Below is a small trained network, with its code and all its weights. Each question gives an input and a class and asks what happens when units are switched off, that is, made to give their printed mean instead of their output.

import numpy as np


def w(rows, s, z=0):
    codes = np.array(rows[::2]) - 128.0
    scale = np.full(codes.shape[1], s)
    scale[-1] = z or s
    return codes * scale


def f(y):
    return y / 2 * (1 + np.tanh(0.7978845608 * (y + 0.044715 * y**3)))


def log_softmax(a):
    a = a - a.max(-1, keepdims=True)
    return a - np.log(np.exp(a).sum(-1, keepdims=True))


def net(x, mask):
    res = np.array(x, float).reshape(1, 4) / 4 @ E
    y = f(res @ A[0][:, :-1].T + A[0][:, -1])
    res = res + np.where(mask, y, B[0][:, -1]) @ B[0][:, :-1]
    return log_softmax(res[-1] @ U[:, :-1].T + U[:, -1])


A, B = {}, {}
E = w([
[237,32,217,177,156,124,126,99],'x0',
[71,95,171,191,77,83,155,251],'x1',
[73,83,179,106,71,255,130,115],'x2',
[112,191,211,125,255,164,123,177],'x3',
],0.0098)
A[0] = w([
[126,174,185,128,156,128,166,129,27],'N0',
[165,171,93,97,155,138,148,83,95],'N1',
[124,113,115,183,97,119,154,233,22],'N2',
[144,87,86,110,48,102,115,126,74],'N3',
[118,126,140,108,131,109,122,125,58],'N4',
[117,176,170,126,178,139,121,111,70],'N5',
[65,122,184,165,106,77,162,178,68],'N6',
[156,86,76,117,58,116,156,105,59],'N7',
[110,122,143,93,146,117,164,69,59],'N8',
[111,111,121,128,96,96,183,83,67],'N9',
[63,152,111,72,109,100,114,175,50],'N10',
[160,167,117,87,127,151,107,82,46],'N11',
[143,175,167,127,146,153,140,165,87],'N12',
[154,132,96,166,161,61,121,157,46],'N13',
[61,195,65,109,112,143,98,134,79],'N14',
[163,50,166,142,170,112,123,91,23],'N15',
[84,130,176,123,90,191,161,110,42],'N16',
[138,95,90,139,95,133,162,106,58],'N17',
[80,194,64,82,111,139,182,144,36],'N18',
[93,94,174,92,96,164,95,118,33],'N19',
[98,83,123,118,98,254,148,102,73],'N20',
[82,151,99,63,137,124,126,121,51],'N21',
[119,106,86,156,92,124,107,98,71],'N22',
[116,172,170,129,185,150,140,134,82],'N23',
[97,87,152,81,133,161,149,131,79],'N24',
[132,118,104,151,113,134,140,121,62],'N25',
[121,115,121,190,87,118,164,203,69],'N26',
[114,176,198,129,150,123,138,149,62],'N27',
[193,96,152,146,127,142,134,133,56],'N28',
[158,131,86,64,147,156,69,62,46],'N29',
[128,132,131,107,134,108,166,125,58],'N30',
[145,161,106,142,143,42,136,161,123],'N31',
[127,168,149,142,184,158,112,135,63],'N32',
[177,164,101,75,169,180,104,39,54],'N33',
[130,123,120,137,120,130,121,124,62],'N34',
[164,141,69,148,168,51,126,126,5],'N35',
[165,100,183,179,123,125,121,107,68],'N36',
[124,127,137,95,185,166,103,207,97],'N37',
[163,186,123,118,152,60,144,80,71],'N38',
[101,98,149,130,119,96,140,162,34],'N39',
[135,154,151,104,119,118,123,107,67],'N40',
[193,35,155,167,142,122,109,105,36],'N41',
],0.015,0.011)
B[0] = w([
[114,141,100,160,154,114,136,124,163],'N0',
[114,89,134,119,111,160,138,146,207],'N1',
[102,60,132,146,137,197,127,153,224],'N2',
[105,131,80,146,164,102,104,71,223],'N3',
[77,179,120,199,252,176,142,167,114],'N4',
[106,122,100,136,148,92,118,93,200],'N5',
[106,46,125,114,108,157,156,151,243],'N6',
[110,134,81,138,169,91,103,87,216],'N7',
[102,108,115,146,145,144,138,152,139],'N8',
[100,139,96,142,164,115,136,110,158],'N9',
[156,140,166,149,141,122,159,126,212],'N10',
[89,81,135,149,139,158,136,150,176],'N11',
[106,130,99,132,133,92,123,108,188],'N12',
[121,175,122,105,119,170,109,167,199],'N13',
[186,154,181,145,128,89,178,109,252],'N14',
[151,160,172,163,135,118,168,128,195],'N15',
[122,182,115,105,116,150,103,168,187],'N16',
[96,145,104,139,158,112,129,110,165],'N17',
[171,159,182,153,157,112,170,106,230],'N18',
[120,185,121,129,148,162,113,173,167],'N19',
[134,185,118,90,110,146,88,173,236],'N20',
[168,133,155,160,144,125,150,142,178],'N21',
[102,130,107,141,165,103,116,102,172],'N22',
[115,129,91,130,135,100,113,89,218],'N23',
[126,165,118,118,123,139,107,150,163],'N24',
[104,136,119,160,190,123,130,137,128],'N25',
[94,77,138,124,118,156,138,133,230],'N26',
[108,128,99,140,144,100,124,104,193],'N27',
[148,168,156,160,156,117,184,130,175],'N28',
[82,49,122,141,128,147,153,161,213],'N29',
[91,177,123,178,239,190,137,155,117],'N30',
[132,163,126,98,102,147,98,155,254],'N31',
[113,132,90,152,144,107,117,85,196],'N32',
[95,63,142,135,96,166,142,157,254],'N33',
[94,162,100,181,220,152,147,159,116],'N34',
[109,202,123,112,126,152,100,163,200],'N35',
[165,155,168,157,143,111,146,127,190],'N36',
[113,123,96,119,146,103,104,78,216],'N37',
[122,151,120,103,116,162,103,162,211],'N38',
[96,113,127,140,154,160,146,148,154],'N39',
[118,127,121,132,139,146,141,126,123],'N40',
[154,149,164,118,148,110,165,113,221],'N41',
],0.017,0.011)
U = w([
[99,69,141,125,120,153,151,154,130],'0',
[158,152,179,139,137,112,179,121,93],'1',
[99,132,83,129,143,99,113,84,109],'2',
[119,178,127,90,116,150,94,175,87],'3',
[188,68,153,27,8,77,104,66,255],'4',
],0.018,0.019)

Each question gives the input, the list of numbers given to net, and the class t.
The units are the neurons (one row each of A and B). Each row of codes is followed by its name. A weight is (code - 128) times the scale printed after its matrix; where a second scale follows, it is the last column's (A, B and U).
mask holds one flag per neuron, in row order. A switched-off neuron (its flag False) gives its mean, the last column of its row in B, instead of its output. The means were averaged over made-up inputs and are rounded, as every weight is.
A unit's drop is (log p(t) with every unit on - log p(t) with that unit switched off) / (log p(t) with every unit on - log p(t) with every unit switched off).
The circuit of an input: a set's keep is (log p(t) with only the set's units on - log p(t) with every unit switched off) / (log p(t) with every unit on - log p(t) with every unit switched off). Starting from the 12 units with the biggest drops (on a tie, the unit counted first), units are removed one at a time, each time the one whose removal leaves the highest keep (on an exact tie, the one counted first), for as long as the keep stays at least 0.8.
circuit, biggest first: the units of the circuit, biggest drop first
unit that matters most: the unit with the biggest drop
top k neurons: the k neurons with the biggest drops, biggest first
drop when u is switched off: that unit's drop, to one decimal
input [2,-2,1,4], class 2: top 3 neurons -> [N14; N6; N31]
input [4,-7,-1,-7], class 0: top 4 neurons -> [N33; N29; N1; N11]
input [-2,-5,6,-4], class 3: circuit, biggest first -> [N20]
input [-8,-7,1,-4], class 1: top 2 neurons -> [N14; N18]
input [5,-7,-6,8], class 2: top 4 neurons -> [N32; N5; N23; N6]
input [6,-4,6,4], class 1: top 3 neurons -> [N15; N41; N28]
input [-3,8,-8,5], class 0: top 3 neurons -> [N6; N2; N26]
input [2,3,3,-3], class 4: top 2 neurons -> [N29; N33]
input [-5,-7,8,0], class 3: top 3 neurons -> [N20; N16; N19]
input [-2,5,6,5], class 3: top 2 neurons -> [N16; N20]
input [-6,4,-8,-3], class 3: top 2 neurons -> [N31; N35]
input [-4,-6,-6,4], class 0: top 3 neurons -> [N33; N29; N1]
input [-7,6,-7,5], class 1: top 4 neurons -> [N14; N18; N10; N20]
input [7,-8,-3,0], class 0: circuit, biggest first -> [N33]
input [-8,7,6,-1], class 1: top 4 neurons -> [N14; N18; N10; N33]
input [-7,-8,1,-2], class 0: top 2 neurons -> [N29; N33]
input [3,0,-3,1], class 4: drop when N18 is switched off -> 0.2
input [-6,-3,-5,0], class 1: drop when N18 is switched off -> 0.1
input [0,-3,2,2], class 4: drop when N2 is switched off -> 0.2
input [-5,-8,2,6], class 0: drop when N33 is switched off -> 0.2
input [-8,-6,3,3], class 1: unit that matters most -> N14
